Here is a tiny trained network, its code and every weight. The questions are about switching its units off for an input and a class, where a switched-off unit gives its printed mean instead of its output.

import numpy as np


def w(rows, s, z=0):
    codes = np.array(rows[::2]) - 128.0
    scale = np.full(codes.shape[1], s)
    scale[-1] = z or s
    return codes * scale


def norm(h):
    return h / np.sqrt((h * h).mean(-1, keepdims=True) + 1e-5)


def f(y):
    return np.maximum(y, 0)


def log_softmax(a):
    a = a - a.max(-1, keepdims=True)
    return a - np.log(np.exp(a).sum(-1, keepdims=True))


def net(x, mask):
    res = np.array(x, float).reshape(1, 7) / 4 @ E
    u = 0
    for l in range(2):
        y = f(norm(res) @ A[l][:, :-1].T + A[l][:, -1])
        res = res + np.where(mask[u : u + 12], y, B[l][:, -1]) @ B[l][:, :-1]
        u += 12
    return log_softmax(norm(res)[-1] @ U[:, :-1].T + U[:, -1])


A, B = {}, {}
E = w([
[73,155,59,54,233,142],'x0',
[126,126,125,130,127,128],'x1',
[128,128,128,128,128,127],'x2',
[129,128,127,128,128,129],'x3',
[127,127,128,128,127,129],'x4',
[200,1,83,76,67,136],'x5',
[170,214,39,125,41,81],'x6',
],0.0056)
A[0] = w([
[111,79,83,71,166,98,2],'L0N0',
[117,143,186,110,148,111,60],'L0N1',
[99,152,89,117,171,158,100],'L0N2',
[145,126,164,137,84,58,164],'L0N3',
[104,52,255,166,123,192,150],'L0N4',
[56,186,192,193,107,71,157],'L0N5',
[90,130,202,194,206,152,52],'L0N6',
[144,28,144,156,108,175,123],'L0N7',
[47,198,140,107,167,96,102],'L0N8',
[136,180,66,96,115,92,58],'L0N9',
[119,99,114,101,210,176,105],'L0N10',
[159,202,116,164,54,98,17],'L0N11',
],0.0086,0.0045)
B[0] = w([
[137,110,115,83,177,240,152],'L0N0',
[138,77,100,161,157,136,145],'L0N1',
[81,181,115,106,86,49,171],'L0N2',
[109,83,119,141,92,133,194],'L0N3',
[220,159,64,123,201,106,255],'L0N4',
[175,153,77,160,174,254,227],'L0N5',
[146,55,64,174,141,147,206],'L0N6',
[142,167,186,100,145,90,207],'L0N7',
[114,134,120,156,93,45,208],'L0N8',
[185,166,105,132,147,122,178],'L0N9',
[53,107,156,111,126,134,197],'L0N10',
[29,126,208,151,131,165,193],'L0N11',
],0.0073,0.0069)
A[1] = w([
[72,174,97,197,172,112,66],'L1N0',
[149,112,195,131,164,11,8],'L1N1',
[116,110,68,80,86,170,137],'L1N2',
[56,117,122,160,120,190,122],'L1N3',
[6,84,76,118,178,113,19],'L1N4',
[121,83,197,130,2,43,2],'L1N5',
[99,176,75,36,144,135,167],'L1N6',
[61,138,109,126,163,77,108],'L1N7',
[169,136,180,85,147,71,22],'L1N8',
[134,149,121,169,144,42,75],'L1N9',
[131,90,162,116,222,124,71],'L1N10',
[95,104,179,85,152,180,34],'L1N11',
],0.0088,0.0036)
B[1] = w([
[117,70,151,87,100,75,254],'L1N0',
[200,83,254,176,133,51,156],'L1N1',
[198,144,170,152,164,182,187],'L1N2',
[134,108,219,136,103,116,202],'L1N3',
[142,110,230,170,101,94,225],'L1N4',
[110,208,108,8,96,151,211],'L1N5',
[162,124,43,162,193,195,249],'L1N6',
[111,106,115,117,92,93,204],'L1N7',
[111,80,179,166,116,81,155],'L1N8',
[95,135,128,28,110,98,168],'L1N9',
[55,166,135,107,1,143,234],'L1N10',
[22,146,78,31,137,185,155],'L1N11',
],0.0083,0.0043)
U = w([
[231,115,25,176,222,203,255],'0',
[234,35,219,110,144,41,84],'1',
[91,193,213,235,67,172,97],'2',
[171,193,158,12,46,159,88],'3',
[42,29,170,174,170,28,123],'4',
[71,61,137,3,178,216,87],'5',
[76,207,35,90,143,42,97],'6',
],0.018,0.0043)

Each question gives the input, the list of numbers given to net, and the class t.
The units are the neurons (one row each of A and B). Each row of codes is followed by its name. A weight is (code - 128) times the scale printed after its matrix; where a second scale follows, it is the last column's (A, B and U).
mask holds one flag per neuron, layer by layer. A switched-off neuron (its flag False) gives its mean, the last column of its row in B, instead of its output. The means were averaged over made-up inputs and are rounded, as every weight is.
A unit's drop is (log p(t) with every unit on - log p(t) with that unit switched off) / (log p(t) with every unit on - log p(t) with every unit switched off).
The circuit of an input: a set's keep is (log p(t) with only the set's units on - log p(t) with every unit switched off) / (log p(t) with every unit on - log p(t) with every unit switched off). Starting from the 12 units with the biggest drops (on a tie, the unit counted first), units are removed one at a time, each time the one whose removal leaves the highest keep (on an exact tie, the one counted first), for as long as the keep stays at least 0.8.
circuit, biggest first: the units of the circuit, biggest drop first
k most important neurons: the k neurons with the biggest drops, biggest first
top k neurons in layer l: the k neurons of layer l with the biggest drops, biggest first
drop of u: that unit's drop, to one decimal
input [-3,4,3,-2,7,0,6], class 2: circuit, biggest first	(L0N11)
input [6,0,2,-1,8,-1,0], class 4: 4 most important neurons	(L1N4, L0N4, L0N10, L1N5)
input [1,-4,-2,-8,-6,6,5], class 0: top 2 neurons in layer 1	(L1N10, L1N2)
input [1,-1,4,-2,4,-2,-7], class 4: top 2 neurons in layer 1	(L1N6, L1N10)
input [-2,0,2,-4,6,4,1], class 3: circuit, biggest first	(L1N5, L0N5)
input [0,4,3,0,1,-4,-8], class 0: 3 most important neurons	(L0N4, L0N5, L0N6)
input [0,-6,3,-4,6,-8,8], class 2: top 2 neurons in layer 0	(L0N11, L0N4)
input [-1,-7,-5,-5,1,4,1], class 3: 2 most important neurons	(L0N4, L1N5)
input [4,7,-8,4,-3,0,-6], class 4: top 2 neurons in layer 1	(L1N4, L1N5)
input [-3,1,-2,5,4,4,1], class 3: 3 most important neurons	(L1N5, L0N4, L0N3)
input [4,-4,-3,7,7,0,-5], class 4: 2 most important neurons	(L1N4, L0N5)
input [-1,-1,2,6,2,-8,-8], class 0: 2 most important neurons	(L0N5, L0N4)
input [-1,2,0,2,4,-3,8], class 2: drop of L0N11	1.3
input [-6,-8,8,2,1,-4,0], class 0: circuit, biggest first	(L0N5)
input [8,-2,2,-2,-7,-1,-4], class 4: drop of L1N4	0.2
input [4,8,-7,-3,-2,-8,-6], class 4: drop of L1N11	0.0
input [3,8,-5,8,-6,0,-1], class 4: drop of L1N4	0.1
